The rows of each block are all made from a few directions, up to rounding. Some rows are whole; the others are cut short, and each is followed by the rest of it.
In the rows, 128 means zero.
From 2 directions:
[[131 108 120 119 136 135 123 128 137]
 [121 173 163 129 109 109 133 126 113]
 [113 228 175 163  88  91 148 126  86]
 [135  83 112 107 146 144 117 128 148]]
Cut rows and their ends:
[115 215 156 172  94  97 150 128] => [88]
[124 155 143 136 117 117 133 127] => [117]
[119 186 179 124 102 102 133 124] => [110]
[129 122 110 142 132 133 131 130] => [127]
[128 126 126 129 129 129 128 128] => [128]
[127 132 148 110 125 123 123 126] => [131]
[131 107  97 143 138 139 130 131] => [131]

From 2 directions:
[[128 115 137 113 118 128 137 143 116]
 [110 200 106 158 139 143 129  81 153]
 [147  74 135 124 134 113 111 150 124]
 [139  95 132 125 131 119 118 142 125]]
Cut rows and their ends:
[121 134 136 112 115] => [133 144 137 116]
[114 123 159  70  85] => [140 178 170  82]
[129  90 156  81  99] => [127 155 174  90]
[145 108 112 162 156] => [115  91 112 154]
[148  68 138 120 131] => [112 112 155 121]

From 3 directions:
[[154 128 153 149 131  97 141 147 192]
 [126 158 229 163 125  90 132 212 205]
 [164 135 111 122  88  90 140 138 153]
 [132 139 122 117  99 117 128 140 116]]
Cut rows and their ends:
[107 128 129 124 138 149] => [120 122 100]
[127 128 101 112 113 134] => [125 115  97]
[125 136 103 107  99 130] => [124 125  89]
[138 139 156 138 117 104] => [133 158 163]
[121 133 122 119 118 133] => [124 129 107]
[102 132 123 116 127 151] => [117 124  82]
[ 92 120 135 129 164 169] => [115 112  93]

From 2 directions:
[[151  75 140 111 132  92 171 152 153]
 [104 187 118 155 110 191  71  97 100]
 [123 134 123 118 145 100 136 131 125]
 [135 126 140 160  80 213  95 115 129]]
Cut rows and their ends:
[127 131 128 131] => [125 135 124 126 127]
[131 122 130 127] => [127 127 132 130 131]
[124 128 119 103] => [165  62 155 139 128]
[115 151 117 117] => [153  96 129 125 117]
[ 99 191 109 134] => [143 134  92 105  98]
[137 106 131 116] => [137 100 151 140 139]
[136 107 131 116] => [138  99 151 140 138]

From 2 directions:
[[141 149 136 132 140 117 114 137 132]
 [ 82  91 168 147 128 195 182  67  87]
 [ 77  48 107 118  86 178 186  88 108]]
Cut rows and their ends:
[139 146 134 131] => [138 118 116 136 132]
[130 118 106 118] => [115 117 125 140 138]
[113  99 114 121] => [110 140 145 119 125]
[147 130  88 110] => [113  91 104 164 154]

From 2 directions:
[[114 203 180 115 151 127 146 123 136]
 [134  65  86 158  98 147 114 129 134]
 [128 122 124 133 124 132 127 128 130]]
Cut rows and their ends:
[128 192 167  77 170  89 141 132] => [108]
[119 117 125 169 103 166 127 121] => [153]

From 2 directions:
[[ 94 113 153 203 190 121 224 159 120]
 [ 62 182 213 215 215 113 141 151 113]
 [188  70  47  55  52 141 134 111 142]]
Cut rows and their ends:
[148 110 101 103] => [102 132 127 122 133]
[115 144 148 142] => [144 125 120 130 125]
[141 132 118 101] => [106 131  95 117 131]
[141 127 115 103] => [107 131 105 119 131]
[141 133 118 100] => [105 131  93 116 131]
[122 116 128 147] => [142 127 163 137 127]

From 3 directions:
[[122 208 170 139 114 119  84 151 108]
 [128 128 125 126 127 125 125 125 131]
 [117 132 136 126 125 139 130 132 126]
 [110 162 134 115 112 122  97 121 135]]
Cut rows and their ends:
[111 160 153 129 119 141 117 141] => [119]
[130  70  91 115 135 129 154 104] => [149]

From 2 directions:
[[119 132 138 104 126 145 128 128 111]
 [226 138 139 125 149 125 139 191  90]
 [174 145 159  72 139 164 135 170  63]]
Cut rows and their ends:
[110 125 124 133] => [124 126 126 116 139]
[ 40 119 118 130] => [109 131 118  72 162]
[163 136 141 108] => [136 140 133 154  98]
[ 89 124 123 130] => [120 128 123 103 144]
[119 123 119 145] => [126 117 126 118 146]
[ 90 129 136 104] => [120 147 124 109 121]
[111 123 120 142] => [124 119 126 114 146]
